Below is a small trained network, with its code and all its weights. Each question gives an input and a class and asks what happens when units are switched off, that is, made to give their printed mean instead of their output.

import numpy as np


def w(rows, s, z=0):
    codes = np.array(rows[::2]) - 128.0
    scale = np.full(codes.shape[1], s)
    scale[-1] = z or s
    return codes * scale


def f(y):
    return np.maximum(y, 0)


def log_softmax(a):
    a = a - a.max(-1, keepdims=True)
    return a - np.log(np.exp(a).sum(-1, keepdims=True))


def net(x, mask):
    res = np.array(x, float).reshape(1, 5) / 4 @ E
    y = f(res @ A[0][:, :-1].T + A[0][:, -1])
    res = res + np.where(mask, y, B[0][:, -1]) @ B[0][:, :-1]
    return log_softmax(res[-1] @ U[:, :-1].T + U[:, -1])


A, B = {}, {}
E = w([
[59,64,43,25,46,77,170,39,219,228],'x0',
[237,95,148,198,26,219,32,85,214,152],'x1',
[215,47,63,61,194,253,186,226,73,224],'x2',
[130,119,135,126,136,127,130,122,126,132],'x3',
[131,119,131,131,139,126,132,128,137,125],'x4',
],0.0049)
A[0] = w([
[185,56,95,100,190,245,159,225,86,229,119],'neuron 0',
[236,60,62,87,215,251,180,195,72,216,89],'neuron 1',
[35,164,95,59,232,19,248,191,42,105,63],'neuron 2',
[65,76,51,31,35,92,219,46,227,232,59],'neuron 3',
[177,190,233,239,203,213,146,182,54,38,46],'neuron 4',
[216,195,253,224,214,187,141,205,15,26,14],'neuron 5',
[254,106,153,202,17,216,39,112,230,158,64],'neuron 6',
[25,227,226,206,69,42,67,22,197,2,255],'neuron 7',
[237,97,150,190,15,222,26,119,231,145,71],'neuron 8',
[51,224,214,189,62,20,70,48,166,27,244],'neuron 9',
[181,178,243,213,188,184,101,234,26,31,18],'neuron 10',
[174,77,88,84,174,248,163,214,112,197,141],'neuron 11',
[35,179,111,61,241,19,211,192,34,102,60],'neuron 12',
[75,63,43,33,60,82,175,49,205,231,47],'neuron 13',
],0.0042,0.00062)
B[0] = w([
[233,212,44,231,215,33,182,189,181,179,242],'neuron 0',
[242,243,23,243,215,12,184,196,184,206,255],'neuron 1',
[41,37,30,233,223,215,12,37,28,35,233],'neuron 2',
[58,25,247,2,41,222,217,175,181,178,241],'neuron 3',
[35,86,240,16,42,214,190,191,189,194,227],'neuron 4',
[27,55,238,20,23,233,199,166,170,190,243],'neuron 5',
[36,29,29,225,211,213,27,19,13,18,251],'neuron 6',
[243,250,63,237,198,41,205,217,224,184,251],'neuron 7',
[38,33,35,229,240,232,32,15,30,49,249],'neuron 8',
[219,218,50,220,205,22,202,224,236,205,237],'neuron 9',
[29,57,251,18,44,222,225,198,178,210,234],'neuron 10',
[217,207,60,221,208,37,160,179,193,185,229],'neuron 11',
[39,26,17,237,224,193,34,46,30,15,228],'neuron 12',
[74,61,232,36,24,224,204,198,194,228,231],'neuron 13',
],0.004,0.006)
U = w([
[247,218,46,247,191,15,227,226,228,223,14],'0',
[15,12,241,16,25,241,218,190,192,220,255],'1',
[20,4,12,246,218,230,14,17,10,26,172],'2',
],0.0039,0.00032)

Each question gives the input, the list of numbers given to net, and the class t.
The units are the neurons (one row each of A and B). Each row of codes is followed by its name. A weight is (code - 128) times the scale printed after its matrix; where a second scale follows, it is the last column's (A, B and U).
mask holds one flag per neuron, in row order. A switched-off neuron (its flag False) gives its mean, the last column of its row in B, instead of its output. The means were averaged over made-up inputs and are rounded, as every weight is.
A unit's drop is (log p(t) with every unit on - log p(t) with that unit switched off) / (log p(t) with every unit on - log p(t) with every unit switched off).
The circuit of an input: a set's keep is (log p(t) with only the set's units on - log p(t) with every unit switched off) / (log p(t) with every unit on - log p(t) with every unit switched off). Starting from the 12 units with the biggest drops (on a tie, the unit counted first), units are removed one at a time, each time the one whose removal leaves the highest keep (on an exact tie, the one counted first), for as long as the keep stays at least 0.8.
units of the circuit, in order: the units of the circuit, biggest drop first
top k neurons: the k neurons with the biggest drops, biggest first
drop of u: that unit's drop, to one decimal
input [2,-8,4,-2,-7], class 2: units of the circuit, in order : neuron 2
input [8,4,8,4,6], class 0: top 2 neurons : neuron 1; neuron 0
input [7,5,7,3,1], class 0: top 3 neurons : neuron 1; neuron 0; neuron 11
input [3,-6,5,-4,-8], class 2: top 2 neurons : neuron 2; neuron 12
input [5,-7,-5,5,-4], class 2: top 2 neurons : neuron 2; neuron 12
input [4,4,6,-4,8], class 0: top 3 neurons : neuron 1; neuron 0; neuron 11
input [-5,-5,4,6,-7], class 1: top 2 neurons : neuron 5; neuron 10
input [-8,7,1,8,1], class 1: top 3 neurons : neuron 10; neuron 5; neuron 4
input [-2,7,4,-2,6], class 2: top 2 neurons : neuron 6; neuron 8
input [4,2,-8,8,-6], class 0: top 2 neurons : neuron 7; neuron 9
input [-7,3,-5,-6,4], class 1: top 4 neurons : neuron 5; neuron 10; neuron 4; neuron 1
input [-2,1,-1,0,-1], class 1: top 2 neurons : neuron 1; neuron 0
input [-5,4,2,-3,0], class 1: drop of neuron 0 : 0.0
input [-8,8,-6,7,8], class 1: units of the circuit, in order : neuron 10
input [5,3,6,5,-5], class 0: drop of neuron 0 : 0.3
input [5,8,3,-5,1], class 2: drop of neuron 6 : 0.4
